Known rows, with every way that one mark hangs from another:
D(S(J(B))): [ -48   87  -20   22  112  -52  113  -28  132   -2   89 -203 -162  -70
  -59 -143   -2  -25   48  -41  -24   -2   83  181   53  -42   25   15
  -14  183  -51   18   -4  -80   15   35  -38  -86   66  -33   57 -149
   35  -52  -52  -91  118  135  -22  -32   35  -64   88   79 -137  148
   18  146]
Z(R(B G(M) K(D))): [ 250   30  180 -112  -68   76  -17   45 -118  -87 -128  129  167  269
   16  -12  140   48 -200   51   10  130   23  -18  106 -137  -43   20
 -188 -356   35   65 -182   54  100 -128 -134   -1    0  -81  226   35
  154 -294  -39   82  -65    1  209   24   48   41   75  194  -90    2
 -135  -16]
K(P(M R(V))): [  14  -28   53  130  230  190  192   60  -34  -21 -127  245   -5  228
   78    2  -49    5 -144   60    6 -109  -56  -82   20  -88 -194  -10
  -12 -166 -109   36  -67   91  101   66  -57  -89 -150   63   -6 -109
   92 -111 -119  -30 -198   16  -70  -30  -29  111  -87  113  122  -29
  141  -50]
L(B E(M) Q(X) Z): [ 172   77  186  337 -147 -196 -309  429  169 -277 -189   25  334  -47
  -44 -234 -246   18 -395  124  228  363  -47  -32  207  160  -20 -515
  -92 -174   -9   -5 -135  -76  402   15   23  206   26   53 -350  -89
 -115   50   50   16  317 -219  282  248  -66  348   83  163   -3 -149
 -109  101]
X(E L(Q) Z): [-149  153  -38  175 -158 -111 -192   87   65  -55   -7  -31  450   38
   72   26 -372  225 -120   65   95   92   75  -71  -20  184  174 -285
 -112    8  210   31   44  -50  248  -23  -98  361  -46   -8 -352  124
 -201  -51   86  -53  -36 -224  209  201   52   65   42   50   52   45
   75  -70]
K(D(M S(J)) P(R(V))): [ -83  140  187  165  307  189  349 -125   34    2  -24   77 -110  208
  -97   32  -81   20 -170   41  -52 -251   56  117   89 -171 -187   65
   79   11 -134  189 -174   81   77  150 -129 -134 -107  106   99 -101
  150 -295 -152 -110 -162  141 -118  -37   82    0  -92  183  -23  151
  231  -30]
X(E(M) L Z(R)): [ -93  181  -10  133 -197  -69 -226   76   20  -18   24  -37  577   18
   94   -9 -471  278 -158    1  140   75   80  -82   63  247  257 -289
 -234 -118  283   78    4    9  362 -113 -109  377  -43   15 -256   39
 -183 -207  130  -34  -71 -194  349  284  123   42   86   84   38   34
  -41  -79]
X(L(E Q) Z(R(B G))): [  65  137   95   96 -169  -58 -267  205   21 -122  -88   42  446  135
   96  -57 -174  149 -254  111   99  192   -1  -38   90   98  139 -303
 -135 -233  130   -6  -72  -21  275 -100 -105  213    3   21 -250   59
  -54 -112   79  -16   39 -205  325  199    8  148   69  154  -10   14
  -28  -24]
G(M(Q) Z): [ 159 -110  177  120 -102  -17    2  201 -169 -109  -55   16   22  119
  -67  -89   -3   41  -56   -8  178  301   89  -30 -159  -63 -118  -53
  -83 -178   -6  -98 -108   68  -27 -134   71  -60   39   12  -57   88
   65  -18 -176 -163  -26 -307  -16   44  158  -27  130  203 -229    4
  -64   65]
Z(R(V(J))): [  40   14   -3   31   18   -3   33   88  -56   22    5  -21   60   88
   13  -67  131   30  -78 -104   81   19  -40   77  153   88   20   32
 -106  -34   48   19  -25   14   88   -3  -16  -26  -51  -16  111 -137
   95 -148    6    0  -52   72  150  104   28  -41   69  122   21   43
  -55   -5]
G(M(B Q(D E(Z)))): [ 141  -10  170  188 -109  -94   37  294 -132 -155 -172   61  139   74
 -120  -77   29   75 -114   40  151  242   46   57  -85 -112  -97 -181
 -145 -136    4  -32 -166   15   45  -88   69   17  132   -6  -51  -13
  148  -92 -158 -143  -53 -258   72   97  106  158  149  118 -138  -47
 -136  -17]
G(M(B Q(E(X))) Z): [ 172    5  234  206 -196  -89   -2  326 -195  -99 -138   53  109  138
 -185 -117   21   74 -113   18  222  308   74    7 -199  -67 -102 -114
 -118 -170   -2 -112 -128   21  -19 -158   96  -10   75   19  -85  112
  136  -66 -193 -170  -27 -394   28  117  180   76  164  204 -226  -12
 -122    8]
Z(R(B D(S))): [ 160  -50   97  -30  -23   17   67   58 -120  -53  -93   57  124  142
  -52  -64  140   38 -135  -30  -32   25   36   91  120  -52  -18   26
 -104 -110   74   93 -130   19   99  -41  -46  -67   69  -46  143  -84
  121 -247  -68    9   10  -20  211   26   54   52   60   96  -57    8
 -140  -14]
V(S(J(B)) Z(R(K(D)))): [  -8  108 -107  -18  186 -108  -10   84  156  -18  146  -88  -50  130
  -50 -119  223  -56   -1 -118   21  186   31   86  282 -163   14  229
  -48  193  -15   24 -167   85  -88   61  -34   87  -23 -135  174 -221
   31 -124   24  187  -98  157   90  102   32   36   19  178  -69   -8
   10  158]
V(J(B) S): [-137   16 -197  -45  125 -235   24   95  270  -18  139  -67  -66   91
 -139 -151  301 -138  138 -149   61   29  -27   56  158  -71   -4  157
  -69  220  -23 -129   -7   41 -201  149  -47   30   28 -199   61 -198
   21   41 -121   51  -37  253  -67  157  -16  -57   22   80  -40   82
  -14  214]
R(K(D) V(S(J) Z)): [  -9   51  -20   68  196  -20  187   52  -19   34    6   -5 -158  236
 -216  -74  183    0  -62  -56  -36   28   45  201  241  -97  -90  269
   37  164    3  170 -176    2  -68  120  -27   37  -90  -66  296  -90
  161 -262  -20  174 -152  176   77   26   67  -46   -3  172  -19   32
   52   14]
G(M(B Q(D Z(R)))): [ 170  -47  161  153  -99  -76   52  265 -159 -134 -150   54  123   69
  -61  -76   67   87 -136   20  180  236   21   33  -55 -110  -73 -165
 -155 -172   23  -32 -180   31   77  -88   44  -20  107  -14  -17  -52
  148 -104 -142 -146  -57 -223  115   95   94  139  161  116 -130  -41
 -149  -11]
Z(R(B D(M S) K V)): [ 163  -38  176  -24   -5   50  179   90 -212  -22 -125   96   79  266
 -163  -14  160   64 -226  -19    3  -37   41  208  209  -83  -83  119
  -88 -130   82  211 -160    3  137  -11  -14  -95   18  -71  281  -88
  229 -378  -48   -3 -129   57  271   -9  109   16   67  121  -50    7
 -163  -54]
X(L(B E(M Z))): [  19   98    6  199  -76  -84 -266  125   58  -16  -32   64  321  -88
   35 -114 -285   89 -162  -24   88  110   -6   -5   74   98   68 -213
  -67  -45   80   58  -56  -35  267  -24    2  189  -16   70 -246   34
 -128   -1   92  -46  114 -128  271  218   38  111   78  119   32  -58
  -90   54]
D(M(V) S): [  13   43  118   30   59   75  170   -3   42   66  -64  -69 -123  -92
 -218   43  -70   12  -40   -5   97 -122   34  159  118  -82  -95   56
   56   91   -3  162   -6   15   86   81   88 -127   95   48   45  -85
  122 -105  -70 -189 -116   13   13  -71   91 -100   69   52  -67  112
   16  -75]
M(B V(J S Z)): [  40    4 -127   20  112  -95   96  241   62  124 -132   48 -110   68
 -248 -133  358  -74  105  -90  132   52  -61   64  232 -102  -44  182
  -10  214   47   22  -98   78 -128  155   90  -11   51  -49  102 -147
  218    9 -149   36 -158   19   56  122   25   27   95  108   13   17
  -96  -44]
P(L(E Z) M R(K)): [ 169  -83  189  179  230  219  -50  297   10 -151 -185  144  113  216
  164 -155   23   77 -356  261   97  210  -37  -71   87  -75  -85 -217
   74 -449 -188  114  -82   48  127  -18  -59  -33  -78   23 -217  -47
  -64   41 -207  123  -26 -115  174  -17  -59  330    5  190   80 -178
   88   59]
X(L(Q(E M)) Z(R(D))): [   1  153  126  238 -160 -112 -185  159  -34 -100  -33   10  510    4
  -48  -23 -293  191 -269   -6  166  114   21  -12   96  146  147 -245
 -155 -122  189   50  -70    2  345  -56  -24  227   16    1 -174  -33
  -92 -187  105  -20  -18 -129  352  245   92  137   48   99  -25  -35
  -46  -83]
R(B D(S) G K): [ 279  -18  171 -107  -16   83  118   49 -152 -150 -226  169   -2  330
 -287  -47  235   -2 -166   88 -123   13   61  140   84 -260 -117  104
  -87 -283   52  147 -187  -25  -15  -44  -85 -135   95 -127  362  122
  293 -375 -109  144  -44  114  190 -150   46   66   39  161 -142  -62
 -175  -76]
V(J S Z(R)): [ -52   74 -199   -4  102 -154  -11  139  145   41  101  -53   -8  122
  -78 -150  347  -99   39 -158   24  127  -84   15  286 -103   25  178
 -100  209   28  -53 -109  130 -161   67   -3  120   28 -138  118 -199
   75  -92  -67  212 -166  117   87  189   13    0   38  188   48    6
    8   62]
E(L(B X)): [  31   78   31  168 -112 -102 -227  118    1   -2  -54   43  172  -33
  -23  -72  -95    2 -139  -37   -2   74  -11   20   20   67   27 -179
   46   29   46   16    0  -39   99   18   27  127  -29   35 -183   73
  -57   21  101  -30  146  -75  244  174  -13   70   67   85   37  -68
 -112   98]
P(L(X) R): [ 122   -6  158  173  158  161  -84  112  -25  -97  -48   64   56   95
  149  -59  112   26 -117   98   38   85  -28   -6   -6  -49  -36 -163
  123 -215 -125    6   28   58  -54   51   -1  -91  -56  111 -208   32
  -21   95 -123  -10   34  -30   64    3  -57  150  -13  104   46 -137
   90   60]
M(B V(S)): [  99  -84  -35   15   54  -41  124  187   32   67 -159   67  -65   11
 -227  -81  211   -6   84  -60  174   22    8   46  126  -44  -64   93
   15   69   38   52  -55   40  -21  138   71  -76   53  -36   60  -89
  180  -28 -134  -71  -51  -18   21   86    5   29   72    7    2    7
 -149  -46]
P(M(V(J))): [  46  -80  -41   20  160   32   58  140   73   36 -168  113  -47   32
  -66  -76   78  -13  -39   -2   99   39  -60    1   88  -35  -73   77
    8  -26    0   46    6   51   53   40   52  -53   -2  -16    8 -156
   26   62 -143   -8 -112  -38   41  -15  -20   11   45  121   50   -4
   39  -18]
M(Q(B D)): [  55 -102    2  116  -76   -3   76  199  -80 -172 -135   -2   15   -2
  -87  -23   14    5    1   16   60  213   62   82 -110  -75  -80 -105
  -25  -31  -48   53 -135  -85   64  115   42  -42   84   64  -24  -87
   75  -56  -91  -91   36 -126  107   23   13  174   61   28  -63  -78
  -79   -4]
Q(B D(S) X(L) Z): [   7  240   66  378 -315 -208   60  135  -22 -109 -163 -126  242 -229
 -411   -8 -316   97 -207   48   89  -11 -102  145 -210   89  123 -270
 -198   54   19   60   52 -180  316   40   14  130  152   95   27 -179
  105 -251   30  -80   17  -76  222  130   62   91  156  -18  110    2
  -48 -199]
M(Q(B E Z)): [  53  179  189  297 -139 -103   34  326  -82  -82 -138   25  132  -66
 -259  -71  -76  116 -171   65  172  126  -84  114  -69   18   22 -183
 -102  -16  -45  -70 -123 -168   51    1   79  -25  118   77  -52 -119
  138  -85  -35  -41  -40 -176  172   78   70  179   38   12   -4 -114
  -52 -140]
R(B G(M) K(D)): [ 258   36  213 -141  -46   78   38   17 -119  -87 -208  218   56  360
 -104    4  177    6 -163  143  -85   88   17   10   40 -260 -126   74
 -134 -345   13   55 -231   33  -27 -107 -144   -4   19  -90  251  159
  218 -270 -112   81 -103   23  113  -71   54   22   58  191 -133   10
  -97  -28]
D(M(B V(Z)) S): [  45   85  107   36   48   75  169   49  -17  153 -125  -34 -160  -45
 -214   21   42    3  -42    7   89  -83    9  157  160 -151 -115  100
   54  133    4  157 -107    4   45   88  117 -104   91   74   34  -74
  184 -110  -83 -173 -153  -47   72  -57   95   -5   87   66  -83  100
   -8 -102]
Z(R(D(M))): [ 107   -9  126   14   15   23  -11   25  -79  -64  -14   53  149   76
  -33   46   65   63 -170  -70   81   33   26   35  121  -57   -8   45
  -42 -140   66  104  -91   96  100  -29   11  -49   -8  -49   94  -61
   33 -170   27   11  -72    7  160   33   61   56   -5   78  -44  -75
  -90  -26]
Z(R(B D K V)): [ 182  -76  122  -31   -9   29  107  129 -231  -53 -129  140  131  291
 -103  -34  194   60 -195  -24   -2   19   25  143  176  -30  -47  107
 -109 -164   96  157 -139    9  114  -27  -32  -59  -24  -80  280  -71
  200 -310  -20   71  -95   44  270   22   73   42   53  108  -17  -48
 -188  -44]
E(L(B Q) X Z(R)): [  -4  239   72  231 -236 -231 -341  344   35 -181  -94   34  481   27
  -50 -203 -227   53 -330 -143  128  277   54    6   68  111   50 -329
 -107   -1  103   24  -10  -27  387  -28   57  374  -66   52 -294  -48
 -155 -173  198   91   83 -310  375  349   58  267  129  275   33 -105
 -185   -4]
Z(R(B D(M(Q)) V(S))): [ 157  -82  122   17   45    7  118  179 -140  -34 -106  161   82  255
 -163  -35  268   41 -143  -89   55   38  -24  186  214 -100 -114  133
  -35  -69   94   76 -210   61   27   27   46 -101   29  -46  134 -137
  201 -276  -85  -58 -148   -3  221   52   73   51   28  117  -36  -55
 -128  -31]
L(Q(B) X(Z)): [  54   74  169  190 -159 -166 -130  203   43 -200 -141  -41  190   47
   17  -27  -74   38 -183  113  118  238   47   -1   26   74   45 -329
  -10  -42    7  -28  -35  -69  152  132  -18  162  -30   46 -279    2
  -33    3   88  -62  158 -148  140  153  -36  201   10   33  -32  -50
  -20   49]
K(P(L(E) M R(D G))): [ 159  -21  186  127  271  248   26  129  -25 -173 -154  295  102  295
   96    6   70   50 -228  151   25    3  -47  -96   48 -206 -187  -81
   29 -420 -180   24 -117  149   24   32  -86 -150 -127   89  -82   -5
   81  -48 -194    5 -116  -20  -10  -86  -73  217 -102  223   53 -150
  157  -12]
Q(B D M(V(Z)) X): [ 115   97   50  239 -223  -79   58  234  -57 -117 -231  -25  168 -217
 -392   79 -224  -24  -49   25  157   96 -104   78  -12   22    9  -92
 -120   55   66  106  -55  -22  323  158  132  145   81  146   92 -260
  140 -135   63 -103  -93    5  235   98   76  141  182   22   10 -118
 -118 -215]
R(B D G(M) K V): [ 375  -63  246  -27   19   76  125  154 -289 -117 -291  320   14  459
 -280  -20  318   39 -212   47  -47   64  -14  171  126 -249 -213  164
 -129 -336  115   89 -256   45  -31  -66  -20 -126  -20 -118  364  118
  383 -375  -89   37 -194   95  204 -118   98    9   79  218 -141 -107
 -212 -100]
D(M S(J(B))): [ -84  147   84   -6  118  -25  142  -63  147   47  101 -166 -173  -57
 -111  -30  -22  -24  -13  -26   19  -75   47  231  102 -152  -19   71
   55  191  -59   62  -41  -19   12   41   29 -102   77  -22    9 -149
   40  -64  -48 -200  -27  136  -36  -74   80  -65   59   60 -145  136
   57  117]
D(M(Q) S): [ -26   42  143   70   26   46  157   55   -3   10  -22  -71 -117  -13
 -159   -7  -32   20  -74   15   49  -19   63  183   50 -133 -113  -19
   68   56  -43  105 -103  -53   15   38   68 -133  125   43   -9  -52
  102 -127 -111 -160  -65  -64   48  -61   90    4   36   78 -118   79
   42   -7]
M(Q(X) V(J(B) S)): [  -9   12  -39  160  107 -207   44  423  141  -98  -75   12  -24   52
 -415 -172  224  -68   58  -94  234  129  -23  168  110   -3  -52   40
  -18  170   14  -43   24  -18 -114  140  103 -116  112  -58  131 -265
  194   71 -162   16  -88   -6   58  123   45  -35   88  171  -57   -5
  -58   46]
X(E(M(Q(B)) Z) L): [ -78  150   18  220 -135  -79 -209  188    7  -58  -43   32  429  -40
  -69  -70 -437  198 -111   -7  102  136   89   37    9  151  151 -270
 -132  -13  189   56  -65  -80  265  -48  -30  306  -17   77 -237   23
  -98 -116   74  -43  -55 -241  288  241  144  121  107  122   25  -61
  -69  -61]
R(D G(M)): [ 294   -9  179   58   49   49  -63   30  -82 -167 -134  170   47  143
 -144   15  149   41 -134  -30   42  136   14  -16   12 -210 -125   36
  -83 -306   76  -17 -162  126  -49  -73   -5 -100   -4  -80  133  133
  140 -167  -26   28  -59   40   56  -73   47   31   16  188 -174 -138
  -99  -55]

Rows:
[  14   39  172   92  109   79  188    9   -9   46 -130   -1 -112   41
 -228    6   29   42  -91   19   63  -53  104  163   82 -121 -145   79
  104   41  -25  194 -196  -43   29  126   -2 -128   57   95   60  -31
  126 -164 -159 -121  -35  -64   63  -19   96   14   15  131 -153  139
   67  -44] : K(D(M(B Q V) S))
[ 105  -26  132  151  166  195  -50  133  -10  -71  -49   50   59  100
  155 -107   77   36 -162  114   53   92  -57  -56   31  -31  -42 -174
   65 -257 -132    2  -38   69   21   28  -18  -74  -51   90 -232  -18
  -43   56 -135   20    1  -36   70    1  -33  189  -12   85   46 -114
   72   21] : P(L(Z) R)
[ 122  -61  150    2 -102   42    6   60 -158 -103   -6  -14  100  156
 -117    9    4   45 -151  -41  148  130   95   -6  -27  -18  -19   78
  -51 -221   21   77  -38   76   94  -87   28  -54  -21  -36  124   59
   38 -185  -43    9  -47 -107   97   21  121    5   41  140 -132  -43
  -93   -3] : G(Z(R(D(M) K)))
[  45   95  206  166   -2   25  207  175  -21   25 -145  -51  -90 -110
 -324  -11  -78   66 -119   19  192  -24    2  215   81  -94  -94  -35
   19   81  -25  131 -103  -77  115  116  125 -159  139   99    6 -161
  194 -146  -91 -221 -130  -89  123  -35  130    9   91   66  -86   50
  -27 -131] : D(M(Q(B Z) V) S)
[ 134    9  143   51  108   74  214   80 -215   98 -190  173 -136  267
 -287    6  247  -10 -127   -8 -132 -117  -64  314  226 -207 -214  258
   50  139  101  135 -269    4  -55   70  115 -112   40   63  149  -66
  291 -273  -87 -102 -240   11  188 -125  125    1   37  127  -85   14
   -8 -123] : R(B D(M S) V(Z))
[ 155   -6   61   22   39  -50    8  180  -63   26 -116   91   56   87
  -48  -65  149   -7  -40  -23   91  131  -47    6  140  -97  -59   50
 -149    3   75   -8  -96  148   -8  -47   44   24   35  -44   74 -100
  152    0  -95  -63 -184  -88   79   73  113  -73  161  181  -59   28
 -103  -14] : G(M(V(J Z(R(B)))))
[ 117  -48  -25   75  177  -15   62  387   17  -51  -95   47  -67   86
 -215 -162  246  -17   44  -76  151  239    2  172  233 -115  -65  105
   31  153   35   43 -156   63  -64   79  132 -104  108   17  102 -241
  213  -22 -118   15 -145 -118  146   58   64   41  101  203  -59  -72
  -71   -9] : M(Q V(S(J) Z(R(B))))
[ 420 -118  262    8  -24   94    0  249 -223 -188 -301  283   35  325
 -298  -59  273   11 -112   27   84  233    5   66  -30 -256 -205   87
  -78 -355   94  -54 -242  115  -77 -110   69 -200   90   -3  133  135
  300 -178 -204  -98 -111 -185  119  -99  122   34  111  278 -267 -121
 -175  -84] : R(B D G(M(Q V) Z))
[ -53   94  -22  227 -141  -50 -162  156   -2  -78  -50   27  390  -90
  -94  -14 -425  186  -84   12   93  109   63   47  -33  128  136 -253
 -126  -11  179   73  -57  -88  252  -31  -36  253   20   66 -176   10
  -77  -88   30  -85  -45 -183  270  203  104   97  122   72   47  -65
  -49  -64] : X(E(M(Q(B D Z))) L)
[ 226  -22  103  137  223  277  177   91  -77   22 -323  266 -105  272
  -10 -113  125   35 -252   66   58   82  -33  -44   28 -173 -235   71
    5 -362  -46  140 -209  -23  119   34  -58 -114 -139  -19  110   -7
  121 -267 -180  128 -152   42  149  -63  -48  253  -28  200   26 -100
   35 -107] : P(M(B) R(G K(D) V))
[  36   33  214  123  256  225  148   40  -77  -69 -112  237   73  361
   55   26   73   45 -182  167  -79 -149  -11   28   87 -116 -186  -12
   68 -209 -178   89 -189   74   -4  126 -166  -97 -151  189  -40  -10
  131 -121 -216  -62  -91    0  -23  -12   -8  106  -97  196   38   50
  218   -5] : K(D P(L(E) R(B V)))
[  42  112  158  135 -126  -99 -171  217   -2 -192  -67  -27  295   91
  -65  -26 -175  106 -179   81  126  134   92   48   80  125  133 -287
  -61 -130  104   54   19   -8  166  -46  -34  206  -21   26 -106   57
   28 -120  116   30   35 -132  196  185   73  131   93  120  -34  -79
  -98   13] : L(X(E(M(B) Z(R(K)))))
[  43  -45  -36  -36   88  -56  207  134  -15   78  -73   98 -126  222
 -166 -133  289  -40   65  -44  -75  -42  -89  242  161  -70  -75  164
   16  176   41  -38 -126   -7  -96   62   28  -44   35  -34   81 -143
  214 -149 -137 -104  -91   88   29   20   14  -56   61   40   37   54
  -46   26] : R(B V(S(J)))
[  -6  334  156  268 -251 -194  -60  252   11  -90 -141    6  291  -67
 -269  -39 -194   91 -189   29  105   88  -48   61  -99   63   80 -197
 -165   46  -14  -27   -4 -108  163   25   48  233   27   67 -128  -66
   46 -176  123   20  -41 -168  137  182  105  189   54   28   52  -83
 -100 -173] : Q(B E(X Z))
[ 207  208  255  204 -199  -35    2  159 -112  -69 -136   39  260 -139
 -236    0 -147  126 -259  -15  239   67 -156   14  111    7   97 -118
 -208 -212   88  -31 -218  -36  322   30   18   64    4   64   44 -184
  126 -306  144  -56  -73  100  358  130  109  196  102   51  -60 -169
 -186 -219] : Q(B M Z(R(D G)))
[-132  164  -44  164  -92  -67 -192   65   37  -15   28   -1  363  -17
  -28   22 -339  177  -76   10   44   10   45    2  -39  147  165 -177
  -77   37  167   40   69  -36  179  -68  -61  293  -45   24 -216  111
 -116  -59  117  -15  -87 -166  170  171  106   13   78   85   70    1
   22  -80] : X(E(Z) L)
[ 243   16  219   82  175  257  -11   22  -78 -107 -111  144   49  220
  116  -54  148   64 -188   98   40  138   17  -76    9 -213 -139  -35
  -12 -443 -131   74 -125   88  -28  -11  -94 -111  -85   16   19  104
   35 -110 -200   90  -66   41   84  -70  -20  138  -11  219  -39 -122
   53   -1] : P(L R(G(M) K(D)))
[  11   24   28  147  -16  -19 -184   77  -12  -21   17   31  252   15
  -23  -27 -142   82 -185    6   28   42    3    6   50   96  106 -138
  -32  -93   94   61  -30   27  169  -60  -56   89  -24   -5  -81   26
  -24  -57  114   30   13  -49  214  153   78   34   50   81   15  -16
  -60   19] : X(L(Z(R(D))))
[ 176  253  224  230 -206  -83  -47  236  -39  -74 -193   26  274  -78
 -201  -35 -125  127 -211   16  205  150  -74   16    8   36   41 -170
 -260 -143   -6  -35  -89  -52  210  -23   39   99   47   45  -33 -112
  130 -218   63  -48  -66 -125  198  144   95  146   94   71    6  -90
 -162 -182] : Q(B E(Z(R(G(M(V))))))
[   0   97 -128  -30  159 -120  -23  120  149  -17  153  -92  -47  111
  -35 -128  226  -63   18 -122   37  199   11   81  277 -155   30  204
  -65  194   -9   -5 -130   87  -87   40   -4   83   -8 -151  158 -230
   41  -94   38  174 -108  152   90   98   25   39   37  153  -49  -35
  -25  157] : V(S(J(B)) Z(R(K)))
[   8  133   53  235  -92 -143  -53  202   51   28  -49   36  233 -168
 -406  -15 -234   30  -51  -40  172  -51 -100   79   82  123   90  -63
  -29   80  147   33   57   15  197   24   84  114   59   34   69 -152
   86  -63   55  -35  -94   42  194  185  101  -52  123   68   49  -44
  -62 -120] : Q(M(V(S)) X(L))
